Here is a tiny trained network, its code and every weight. The questions are about switching its units off for an input and a target symbol, where a switched-off unit gives its printed mean instead of its output.

import numpy as np


def w(rows, s, z=0):
    codes = np.array(rows[::2]) - 128.0
    scale = np.full(codes.shape[1], s)
    scale[-1] = z or s
    return codes * scale


def norm(h):
    return h / np.sqrt((h * h).mean(-1, keepdims=True) + 1e-5)


def f(y):
    return y / 2 * (1 + np.tanh(0.7978845608 * (y + 0.044715 * y**3)))


def softmax(a):
    e = np.exp(a - a.max(-1, keepdims=True))
    return e / e.sum(-1, keepdims=True)


def log_softmax(a):
    a = a - a.max(-1, keepdims=True)
    return a - np.log(np.exp(a).sum(-1, keepdims=True))


def net(x, mask):
    ids = ['αβδεζθλμξπστψω'.index(c) for c in x.split()]
    T = len(ids)
    res = E[ids] + P[:T]
    r = norm(res)
    for j in range(3):
        rows = slice(2 * j, 2 * j + 2)
        q, k, v = (r @ M[0][rows].T for M in (Q, K, V))
        z = softmax(np.where(np.tri(T) > 0, q @ k.T / 2**0.5, -1e9)) @ v
        o = O[0][rows]
        res = res + np.where(mask[j], z, o[:, -1]) @ o[:, :-1]
    y = f(norm(res) @ A[0][:, :-1].T + A[0][:, -1])
    res = res + np.where(mask[3:19], y, B[0][:, -1]) @ B[0][:, :-1]
    return log_softmax(norm(res)[-1] @ U[:, :-1].T + U[:, -1])


Q, K, V, O, A, B = {}, {}, {}, {}, {}, {}
E = w([
[143,118,130,91],'α',
[160,127,134,84],'β',
[143,110,142,100],'δ',
[156,124,128,62],'ε',
[144,117,126,85],'ζ',
[130,84,204,114],'θ',
[153,202,129,68],'λ',
[160,125,137,87],'μ',
[201,213,248,218],'ξ',
[76,129,177,39],'π',
[228,156,149,136],'σ',
[129,75,126,112],'τ',
[162,174,75,117],'ψ',
[132,110,132,95],'ω',
],0.018)
P = w([
[128,28,30,8],'0',
[170,106,64,3],'1',
[174,142,82,25],'2',
[168,168,94,46],'3',
[161,185,105,70],'4',
[158,203,113,88],'5',
[152,211,115,110],'6',
[145,227,123,121],'7',
[151,250,124,124],'8',
[135,239,104,97],'9',
],0.0036)
Q[0] = w([
[161,57,109,44],'H1',
[98,124,153,199],'H1',
[244,165,145,21],'H2',
[80,99,62,191],'H2',
[67,126,93,180],'H3',
[73,115,53,137],'H3',
],0.012)
K[0] = w([
[109,210,171,212],'H1',
[200,62,83,110],'H1',
[105,207,150,224],'H2',
[183,92,72,101],'H2',
[114,78,129,122],'H3',
[69,65,2,106],'H3',
],0.013)
V[0] = w([
[84,131,159,92],'H1',
[185,85,186,187],'H1',
[141,104,37,70],'H2',
[163,149,72,172],'H2',
[163,192,200,75],'H3',
[1,149,79,117],'H3',
],0.0095)
O[0] = w([
[35,91,209,91,129],'H1',
[177,118,178,114,139],'H1',
[72,177,138,228,93],'H2',
[137,81,1,165,131],'H2',
[80,91,95,132,240],'H3',
[161,162,117,80,1],'H3',
],0.0088,0.0094)
A[0] = w([
[96,166,201,91,225],'N1',
[216,152,142,176,115],'N2',
[227,91,134,175,128],'N3',
[165,42,102,137,241],'N4',
[118,60,196,167,76],'N5',
[134,163,176,106,127],'N6',
[91,187,151,93,109],'N7',
[145,58,249,110,237],'N8',
[110,156,98,100,85],'N9',
[90,118,178,113,159],'N10',
[101,182,168,211,173],'N11',
[66,168,79,160,144],'N12',
[96,185,202,156,3],'N13',
[111,172,131,97,120],'N14',
[171,219,131,112,192],'N15',
[162,122,142,51,147],'N16',
],0.012,0.0022)
B[0] = w([
[147,103,92,128,185],'N1',
[59,109,90,83,163],'N2',
[60,118,122,106,203],'N3',
[68,177,68,89,239],'N4',
[181,87,96,97,174],'N5',
[122,48,92,177,139],'N6',
[95,45,169,136,146],'N7',
[190,172,72,78,253],'N8',
[166,66,125,189,130],'N9',
[160,124,196,74,168],'N10',
[109,211,71,83,172],'N11',
[253,78,167,151,177],'N12',
[61,228,96,194,158],'N13',
[150,17,168,189,130],'N14',
[130,3,144,102,130],'N15',
[167,170,44,128,189],'N16',
],0.0069,0.0076)
U = w([
[107,156,162,158,118],'α',
[175,166,173,175,105],'β',
[126,188,139,115,135],'δ',
[117,113,159,139,143],'ε',
[119,142,170,167,163],'ζ',
[191,119,176,77,141],'θ',
[148,57,151,168,225],'λ',
[190,208,177,142,22],'μ',
[130,199,124,130,98],'ξ',
[46,101,210,60,85],'π',
[10,108,62,143,100],'σ',
[140,178,127,131,50],'τ',
[183,137,70,235,138],'ψ',
[50,168,198,140,253],'ω',
],0.014,0.0034)

Each question gives the input, a string of symbols that net reads in full, and the target symbol t.
The units are the heads (2 rows each of Q, K, V and O) and the neurons (one row each of A and B). Each row of codes is followed by its name. A weight is (code - 128) times the scale printed after its matrix; where a second scale follows, it is the last column's (O, A, B and U).
mask holds one flag per unit, heads first, then neurons. A switched-off unit (its flag False) gives its mean, the last column of its rows in O or B, instead of its output. The means were averaged over made-up inputs and are rounded, as every weight is.
A unit's drop is (log p(t) with every unit on - log p(t) with that unit switched off) / (log p(t) with every unit on - log p(t) with every unit switched off).
The circuit of an input: a set's keep is (log p(t) with only the set's units on - log p(t) with every unit switched off) / (log p(t) with every unit on - log p(t) with every unit switched off). Starting from the 12 units with the biggest drops (on a tie, the unit counted first), units are removed one at a time, each time the one whose removal leaves the highest keep (on an exact tie, the one counted first), for as long as the keep stays at least 0.8.
circuit, biggest first: the units of the circuit, biggest drop first
unit that matters most: the unit with the biggest drop
k most important neurons: the k neurons with the biggest drops, biggest first
which heads matter: for each layer, one digit per head in row order, 1 if its drop is at least 0.15 and else 0, layers parted by /
drop of u: that unit's drop, to one decimal
input σ μ σ ζ, target σ: circuit, biggest first -> H2; N8
input ω λ ζ δ τ ω, target λ: unit that matters most -> N12
input ψ β α μ τ ζ δ, target ψ: circuit, biggest first -> H2; N12
input ζ π τ σ ω μ ω θ β, target θ: circuit, biggest first -> H2; N4
input μ α μ ε π τ λ ε, target λ: 2 most important neurons -> N4; N12
input σ μ μ ψ μ μ π ζ, target π: which heads matter -> 100
input ψ β δ ω, target ψ: circuit, biggest first -> H2; N12
input θ σ σ ψ ψ σ ω ε μ, target σ: which heads matter -> 000
input ζ θ σ β, target σ: which heads matter -> 011
input τ τ ω, target ω: circuit, biggest first -> H2; N13; N10; N4
input β ψ ε μ ω ζ λ ω β τ, target λ: which heads matter -> 111
input σ ψ ε μ λ ε, target λ: 3 most important neurons -> N12; N8; N4
input β λ ζ α μ, target λ: which heads matter -> 110
input λ λ ψ, target ψ: which heads matter -> 010
input β β ω, target ω: most important neuron -> N8
input ω σ θ ω π σ π ω ω ω, target π: which heads matter -> 100
input μ σ ε, target σ: which heads matter -> 011
input ξ σ ω ε ω τ σ ω θ, target θ: which heads matter -> 000
input ψ π β, target π: which heads matter -> 110
input ε π π δ, target π: circuit, biggest first -> H2
input ω ψ α π ε, target π: 2 most important neurons -> N10; N5
input θ σ ω ζ ω β μ ε ω ε, target σ: 2 most important neurons -> N8; N5
input σ δ ζ ω θ ψ ε, target ψ: 2 most important neurons -> N12; N3
input π μ σ θ β α β α, target θ: drop of N13 -> 0.3
input π π σ σ τ π ε τ ζ μ, target π: drop of N3 -> -0.1
input ε β ψ, target ψ: drop of N12 -> 0.2
